Here is a tiny trained network, its code and every weight. The questions are about switching its units off for an input and a target symbol, where a switched-off unit gives its printed mean instead of its output.

import numpy as np


def w(rows, s, z=0):
    codes = np.array(rows[::2]) - 128.0
    scale = np.full(codes.shape[1], s)
    scale[-1] = z or s
    return codes * scale


def f(y):
    return np.maximum(y, 0)


def softmax(a):
    e = np.exp(a - a.max(-1, keepdims=True))
    return e / e.sum(-1, keepdims=True)


def log_softmax(a):
    a = a - a.max(-1, keepdims=True)
    return a - np.log(np.exp(a).sum(-1, keepdims=True))


def net(x, mask):
    ids = ['αβγζλμπσφψω'.index(c) for c in x.split()]
    T = len(ids)
    res = E[ids] + P[:T]
    q, k, v = (res @ M[0].T for M in (Q, K, V))
    z = softmax(np.where(np.tri(T) > 0, q @ k.T / 2**0.5, -1e9)) @ v
    res = res + np.where(mask[0], z, O[0][:, -1]) @ O[0][:, :-1]
    y = f(res @ A[0][:, :-1].T + A[0][:, -1])
    res = res + np.where(mask[1:17], y, B[0][:, -1]) @ B[0][:, :-1]
    return log_softmax(res[-1] @ U[:, :-1].T + U[:, -1])


Q, K, V, O, A, B = {}, {}, {}, {}, {}, {}
E = w([
[160,104,118],'α',
[142,157,58],'β',
[169,103,120],'γ',
[68,115,242],'ζ',
[122,230,69],'λ',
[250,95,78],'μ',
[160,104,127],'π',
[115,60,99],'σ',
[179,30,73],'φ',
[109,141,105],'ψ',
[89,74,144],'ω',
],0.017)
P = w([
[159,228,110],'0',
[54,52,133],'1',
[184,115,186],'2',
[118,246,73],'3',
[13,54,102],'4',
[202,109,177],'5',
],0.011)
Q[0] = w([
[99,141,84],'h0',
[2,160,100],'h0',
],0.0055)
K[0] = w([
[25,42,92],'h0',
[125,99,1],'h0',
],0.0092)
V[0] = w([
[136,54,158],'h0',
[207,69,255],'h0',
],0.0088)
O[0] = w([
[52,108,83,132],'h0',
[252,130,209,244],'h0',
],0.012,0.0011)
A[0] = w([
[144,81,141,45],'n0',
[94,8,121,113],'n1',
[133,120,162,87],'n2',
[107,238,83,2],'n3',
[57,62,197,37],'n4',
[84,190,185,105],'n5',
[119,72,118,186],'n6',
[220,138,55,174],'n7',
[180,131,92,47],'n8',
[136,203,124,193],'n9',
[233,136,95,141],'n10',
[40,183,159,18],'n11',
[213,146,148,133],'n12',
[56,117,149,217],'n13',
[92,102,218,121],'n14',
[57,205,122,87],'n15',
],0.014,0.0079)
B[0] = w([
[113,194,253,153],'n0',
[180,168,145,232],'n1',
[110,79,134,165],'n2',
[129,24,153,184],'n3',
[177,51,101,221],'n4',
[129,189,136,198],'n5',
[107,159,97,205],'n6',
[99,89,85,226],'n7',
[128,131,93,152],'n8',
[190,134,193,198],'n9',
[128,87,162,226],'n10',
[168,162,148,183],'n11',
[136,196,100,243],'n12',
[69,136,111,255],'n13',
[115,108,80,253],'n14',
[112,129,191,207],'n15',
],0.011,0.0096)
U = w([
[132,248,155,127],'α',
[120,23,130,40],'β',
[163,160,126,77],'γ',
[202,120,186,53],'ζ',
[106,76,38,114],'λ',
[110,186,130,255],'μ',
[87,124,154,165],'π',
[80,167,76,191],'σ',
[163,99,78,127],'φ',
[140,136,111,114],'ψ',
[160,128,128,172],'ω',
],0.013,0.0059)

Each question gives the input, a string of symbols that net reads in full, and the target symbol t.
The units are the heads (2 rows each of Q, K, V and O) and the neurons (one row each of A and B). Each row of codes is followed by its name. A weight is (code - 128) times the scale printed after its matrix; where a second scale follows, it is the last column's (O, A, B and U).
mask holds one flag per unit, heads first, then neurons. A switched-off unit (its flag False) gives its mean, the last column of its rows in O or B, instead of its output. The means were averaged over made-up inputs and are rounded, as every weight is.
A unit's drop is (log p(t) with every unit on - log p(t) with that unit switched off) / (log p(t) with every unit on - log p(t) with every unit switched off).
The circuit of an input: a set's keep is (log p(t) with only the set's units on - log p(t) with every unit switched off) / (log p(t) with every unit on - log p(t) with every unit switched off). Starting from the 12 units with the biggest drops (on a tie, the unit counted first), units are removed one at a time, each time the one whose removal leaves the highest keep (on an exact tie, the one counted first), for as long as the keep stays at least 0.8.
circuit, biggest first: the units of the circuit, biggest drop first
k most important neurons: the k neurons with the biggest drops, biggest first
drop of u: that unit's drop, to one decimal
input β ζ γ ψ ζ, target σ: 2 most important neurons	[n13 n5]
input ζ β ζ ψ, target π: circuit, biggest first	[n3 h0 n15 n4]
input ω φ μ β α, target σ: circuit, biggest first	[h0 n3 n6]
input β λ ζ β ψ, target σ: circuit, biggest first	[n13 h0]
input ζ φ λ, target ζ: circuit, biggest first	[n9 n3]
input ζ ζ ζ ω γ ω, target ζ: 2 most important neurons	[n13 n0]
input ω β λ γ ψ β, target λ: 2 most important neurons	[n7 n1]
input λ λ φ, target λ: 2 most important neurons	[n9 n7]
input φ ω π β ψ, target σ: 2 most important neurons	[n13 n9]
input ζ ω ω ω ζ, target λ: 3 most important neurons	[n4 n14 n13]
input ζ ζ φ, target ζ: most important neuron	[n0]
input ω β ω ψ, target π: drop of n3	0.9
input ζ ζ σ, target ζ: drop of n0	0.3
input ω ζ π ζ ζ, target λ: drop of n4	0.6
input ζ ω φ λ, target ζ: drop of n3	0.5
